Below is a small trained network, with its code and all its weights. Each question gives an input and a target symbol and asks what happens when units are switched off, that is, made to give their printed mean instead of their output.

import numpy as np


def w(rows, s, z=0):
    codes = np.array(rows[::2]) - 128.0
    scale = np.full(codes.shape[1], s)
    scale[-1] = z or s
    return codes * scale


def softmax(a):
    e = np.exp(a - a.max(-1, keepdims=True))
    return e / e.sum(-1, keepdims=True)


def log_softmax(a):
    a = a - a.max(-1, keepdims=True)
    return a - np.log(np.exp(a).sum(-1, keepdims=True))


def net(x, mask):
    ids = ['αεηθλπσφψω'.index(c) for c in x.split()]
    T = len(ids)
    res = E[ids] + P[:T]
    u = 0
    for l in range(3):
        r = res
        for j in range(3):
            rows = slice(3 * j, 3 * j + 3)
            q, k, v = (r @ M[l][rows].T for M in (Q, K, V))
            z = softmax(np.where(np.tri(T) > 0, q @ k.T / 3**0.5, -1e9)) @ v
            o = O[l][rows]
            res = res + np.where(mask[u + j], z, o[:, -1]) @ o[:, :-1]
        u += 3
    return log_softmax(res[-1] @ U[:, :-1].T + U[:, -1])


Q, K, V, O = {}, {}, {}, {}
E = w([
[83,109,156,55,105,164,126,136,192,167],'α',
[85,132,131,151,223,159,89,99,160,112],'ε',
[197,120,99,109,192,193,133,113,120,94],'η',
[91,77,120,79,215,172,157,82,146,176],'θ',
[112,141,87,81,164,185,119,203,206,84],'λ',
[110,249,172,127,123,209,114,156,141,125],'π',
[127,215,150,133,177,158,141,55,70,146],'σ',
[190,172,122,89,84,112,136,154,70,162],'φ',
[169,223,67,138,214,37,85,116,129,86],'ψ',
[71,90,186,176,194,122,110,220,82,164],'ω',
],0.013)
P = w([
[159,124,162,64,175,113,56,144,87,149],'0',
[129,114,110,119,99,195,61,51,82,135],'1',
[136,131,211,49,195,133,72,159,111,75],'2',
[163,126,103,159,170,117,90,173,178,254],'3',
[110,117,113,151,101,182,106,77,96,115],'4',
[109,136,177,60,177,152,121,196,87,82],'5',
[138,144,89,171,154,108,132,175,181,224],'6',
[89,116,107,167,100,176,143,94,102,104],'7',
[93,145,167,82,164,148,153,215,81,85],'8',
[121,155,88,190,145,98,170,193,185,216],'9',
[71,115,104,188,91,175,176,116,94,98],'10',
[84,144,155,106,154,145,188,231,76,88],'11',
[137,175,53,194,159,104,194,173,173,199],'12',
[57,108,105,188,101,166,186,116,105,100],'13',
],0.012)
Q[0] = w([
[124,169,111,116,192,210,47,132,88,118],'L0H0',
[120,83,182,122,128,131,98,136,33,7],'L0H0',
[168,48,126,123,70,33,134,115,227,104],'L0H0',
[122,33,95,113,88,233,98,102,190,161],'L0H1',
[107,139,88,233,188,166,76,114,109,145],'L0H1',
[142,134,42,196,184,135,137,148,180,199],'L0H1',
[8,165,130,136,131,153,151,136,39,94],'L0H2',
[81,2,91,129,47,155,182,98,100,81],'L0H2',
[170,142,171,157,124,81,185,156,211,185],'L0H2',
],0.006)
K[0] = w([
[139,137,107,130,104,150,173,118,133,83],'L0H0',
[172,195,105,102,159,139,138,117,176,147],'L0H0',
[138,109,141,111,170,103,10,139,108,157],'L0H0',
[105,103,133,130,90,182,113,109,169,159],'L0H1',
[85,108,100,187,143,117,122,128,134,115],'L0H1',
[110,164,77,179,121,143,172,119,119,119],'L0H1',
[136,145,95,180,109,157,201,95,166,120],'L0H2',
[158,132,97,166,149,120,120,151,179,195],'L0H2',
[140,114,127,79,141,147,112,145,117,110],'L0H2',
],0.012)
V[0] = w([
[157,63,144,127,144,200,108,126,56,70],'L0H0',
[103,89,151,244,130,178,196,179,102,103],'L0H0',
[161,23,91,180,131,48,144,157,144,133],'L0H0',
[180,122,197,47,182,141,34,158,111,130],'L0H1',
[184,120,158,2,96,188,132,106,129,156],'L0H1',
[79,165,100,188,82,197,114,119,173,162],'L0H1',
[143,144,223,16,177,115,28,140,64,82],'L0H2',
[127,102,113,168,120,86,62,141,139,239],'L0H2',
[157,117,142,47,206,139,91,209,145,191],'L0H2',
],0.0055)
O[0] = w([
[152,72,134,168,188,212,98,114,127,119,187],'L0H0',
[181,107,126,247,99,211,207,167,148,125,130],'L0H0',
[176,45,133,187,81,64,116,125,154,103,40],'L0H0',
[143,165,170,1,191,165,118,147,106,159,239],'L0H1',
[146,88,179,27,90,164,156,114,169,80,131],'L0H1',
[117,119,125,200,73,181,122,98,200,177,116],'L0H1',
[212,130,98,97,186,122,46,190,136,225,254],'L0H2',
[102,52,102,130,67,152,89,71,86,143,131],'L0H2',
[154,15,86,86,114,162,122,189,125,200,240],'L0H2',
],0.0056,0.0063)
Q[1] = w([
[172,165,115,151,169,143,136,160,161,197],'L1H0',
[165,188,189,162,69,31,131,76,170,128],'L1H0',
[90,197,153,54,131,80,118,96,110,2],'L1H0',
[120,123,170,174,143,185,54,141,73,142],'L1H1',
[85,138,148,135,190,107,176,204,173,194],'L1H1',
[97,140,213,186,58,91,69,106,125,167],'L1H1',
[163,130,186,94,119,80,122,140,148,70],'L1H2',
[144,135,126,179,92,120,84,110,166,190],'L1H2',
[141,72,134,159,21,126,34,29,90,53],'L1H2',
],0.0071)
K[1] = w([
[126,154,90,115,81,133,165,119,93,74],'L1H0',
[162,148,149,77,127,75,92,104,130,136],'L1H0',
[161,143,160,65,196,188,67,152,130,159],'L1H0',
[160,95,166,148,185,87,157,186,137,120],'L1H1',
[52,142,147,158,81,96,222,130,161,149],'L1H1',
[83,123,147,104,151,61,39,145,114,199],'L1H1',
[196,124,143,123,133,133,111,166,95,110],'L1H2',
[116,123,89,97,118,188,67,70,125,89],'L1H2',
[121,130,173,69,187,166,2,115,154,158],'L1H2',
],0.0096)
V[1] = w([
[92,90,253,131,202,206,132,196,152,149],'L1H0',
[154,94,193,79,42,182,230,113,93,181],'L1H0',
[75,180,95,121,69,84,162,34,166,149],'L1H0',
[123,160,46,212,123,167,171,112,94,106],'L1H1',
[151,66,149,83,176,120,123,131,99,133],'L1H1',
[91,131,98,111,83,157,122,72,95,149],'L1H1',
[96,64,88,147,173,155,146,83,190,136],'L1H2',
[163,131,160,97,95,19,141,186,143,137],'L1H2',
[160,93,36,83,156,167,219,75,120,96],'L1H2',
],0.0058)
O[1] = w([
[184,105,168,159,145,185,200,132,142,185,248],'L1H0',
[138,142,152,14,142,2,226,87,231,192,136],'L1H0',
[110,95,158,110,132,69,76,120,141,96,20],'L1H0',
[167,105,151,156,94,162,156,153,152,119,58],'L1H1',
[70,159,130,112,112,120,85,127,136,136,209],'L1H1',
[151,88,166,127,164,160,110,165,105,112,105],'L1H1',
[68,107,76,47,122,94,98,126,63,56,120],'L1H2',
[163,102,169,180,157,151,112,154,156,98,83],'L1H2',
[110,75,50,84,144,127,183,159,95,143,118],'L1H2',
],0.0075,0.012)
Q[2] = w([
[106,130,133,99,140,216,187,124,81,83],'L2H0',
[105,146,31,179,47,169,89,66,134,180],'L2H0',
[124,98,117,149,65,87,73,95,178,98],'L2H0',
[143,98,61,181,106,103,120,117,203,223],'L2H1',
[39,91,185,128,105,123,98,91,68,111],'L2H1',
[86,207,226,102,89,92,93,47,139,3],'L2H1',
[180,132,63,157,75,76,135,117,210,156],'L2H2',
[148,137,160,146,68,88,29,70,137,14],'L2H2',
[160,107,255,95,193,167,172,216,131,61],'L2H2',
],0.006)
K[2] = w([
[127,114,85,149,87,130,183,160,162,129],'L2H0',
[172,253,73,76,100,169,118,71,158,128],'L2H0',
[145,115,129,97,173,163,83,112,127,144],'L2H0',
[109,79,126,162,77,128,151,22,146,73],'L2H1',
[143,95,89,107,183,184,80,130,195,174],'L2H1',
[112,145,162,62,195,148,64,134,110,170],'L2H1',
[143,115,114,127,106,186,80,74,191,101],'L2H2',
[162,149,116,78,176,135,43,136,141,165],'L2H2',
[147,133,88,185,131,11,134,204,76,118],'L2H2',
],0.0081)
V[2] = w([
[171,123,108,110,146,146,97,58,138,94],'L2H0',
[71,173,152,173,122,116,132,156,154,136],'L2H0',
[65,156,136,188,141,95,148,147,98,155],'L2H0',
[219,92,56,115,113,95,106,219,191,107],'L2H1',
[233,254,106,131,111,121,132,126,76,176],'L2H1',
[92,200,151,118,107,183,129,185,222,82],'L2H1',
[145,177,83,188,192,117,154,115,167,87],'L2H2',
[77,131,145,111,40,175,141,184,174,137],'L2H2',
[217,146,126,165,98,127,104,56,104,138],'L2H2',
],0.0075)
O[2] = w([
[154,52,100,200,105,130,185,168,154,118,94],'L2H0',
[128,159,145,74,230,173,99,81,152,97,119],'L2H0',
[127,197,123,95,203,91,94,84,178,110,137],'L2H0',
[158,188,17,111,162,190,121,182,249,216,53],'L2H1',
[181,186,76,203,32,37,146,90,165,75,252],'L2H1',
[62,155,144,97,8,144,33,130,120,254,124],'L2H1',
[55,156,86,80,95,124,126,95,75,233,77],'L2H2',
[187,118,218,110,131,178,29,122,190,90,137],'L2H2',
[135,160,173,172,168,138,186,178,59,213,85],'L2H2',
],0.0068,0.014)
U = w([
[142,97,174,137,72,113,74,70,166,164,104],'α',
[106,124,81,160,116,130,54,126,126,88,169],'ε',
[183,101,198,221,146,207,197,155,159,133,139],'η',
[109,104,106,84,160,106,163,125,119,83,107],'θ',
[115,125,91,112,119,187,69,154,136,159,98],'λ',
[135,177,166,77,180,110,68,97,165,96,174],'π',
[99,157,78,113,147,128,203,138,107,187,5],'σ',
[115,138,145,107,45,85,145,140,95,66,198],'φ',
[146,133,100,145,129,63,169,118,223,94,140],'ψ',
[93,118,170,146,116,188,107,139,2,100,147],'ω',
],0.008,0.0034)

Each question gives the input, a string of symbols that net reads in full, and the target symbol t.
The units are the heads (3 rows each of Q, K, V and O). Each row of codes is followed by its name. A weight is (code - 128) times the scale printed after its matrix; where a second scale follows, it is the last column's (O and U).
mask holds one flag per head, layer by layer. A switched-off head (its flag False) gives its mean, the last column of its rows in O, instead of its output. The means were averaged over made-up inputs and are rounded, as every weight is.
A unit's drop is (log p(t) with every unit on - log p(t) with that unit switched off) / (log p(t) with every unit on - log p(t) with every unit switched off).
The circuit of an input: a set's keep is (log p(t) with only the set's units on - log p(t) with every unit switched off) / (log p(t) with every unit on - log p(t) with every unit switched off). Starting from all 9 units, units are removed one at a time, each time the one whose removal leaves the highest keep (on an exact tie, the one counted first), for as long as the keep stays at least 0.8.
units of the circuit, in order: the units of the circuit, biggest drop first
most important unit: the unit with the biggest drop
heads that matter: for each layer, one digit per head in row order, 1 if its drop is at least 0.15 and else 0, layers parted by /
input π π ω λ θ η ω η λ σ, target σ: units of the circuit, in order	L1H2; L0H2
input ψ φ φ λ σ, target σ: units of the circuit, in order	L2H2; L2H1; L0H2
input θ η ω, target π: heads that matter	010 / 010 / 000
input ψ σ ε η ε φ ω σ ε σ ω σ η, target η: heads that matter	111 / 010 / 010
input ω π ε η η η ω θ, target θ: heads that matter	001 / 101 / 010
input α ω η η η π θ ψ η, target σ: units of the circuit, in order	L2H2; L0H1
input η ψ σ η, target ε: most important unit	L1H0
input ε α φ θ π π ε θ λ α ω ε, target π: units of the circuit, in order	L2H0; L2H2
input ε φ θ η η η ω θ η ω, target θ: units of the circuit, in order	L0H2; L1H2; L2H1; L1H0
input φ η σ φ η ω ω λ, target λ: units of the circuit, in order	L2H1; L1H1; L0H1
input π ψ ω ω ω ω α, target η: heads that matter	101 / 000 / 000
input η φ α, target η: units of the circuit, in order	L2H0; L2H2
input ω λ σ θ α η σ φ π, target η: heads that matter	000 / 101 / 001
input α ω θ θ φ π ψ η φ θ, target σ: most important unit	L1H2
input λ φ ψ λ ε η φ σ η π, target φ: units of the circuit, in order	L2H1; L0H2; L1H0
input ψ ω ω ψ λ ω θ ω ω, target π: heads that matter	000 / 000 / 100
input ε π φ, target η: units of the circuit, in order	L1H2; L2H0
input ψ η φ η ω φ ε ω λ, target π: units of the circuit, in order	L2H0; L0H1
input η φ ω σ, target ψ: heads that matter	000 / 100 / 010
input ψ α ε α σ ε, target ω: most important unit	L1H0
input α π η ω, target α: units of the circuit, in order	L0H2; L2H1; L1H2
input ε η ψ ω α θ σ, target π: units of the circuit, in order	L1H0; L2H2; L0H2; L2H1
input ω σ ω θ ε ψ α, target ω: heads that matter	001 / 100 / 010
input π π π α η ε φ, target σ: heads that matter	001 / 001 / 001
input ψ λ ω ε η λ ω ω ω η α α φ π, target π: units of the circuit, in order	L2H0; L2H2; L0H2
input ε η η ω π ω λ π α φ, target α: units of the circuit, in order	L0H2; L2H1; L2H2
input π λ η η φ σ, target η: most important unit	L1H0
input ψ α α φ φ ε φ ε ω ω σ φ ω, target φ: units of the circuit, in order	L0H2; L2H1; L1H0
input λ α ω η η ψ α ω φ λ, target η: heads that matter	101 / 000 / 010
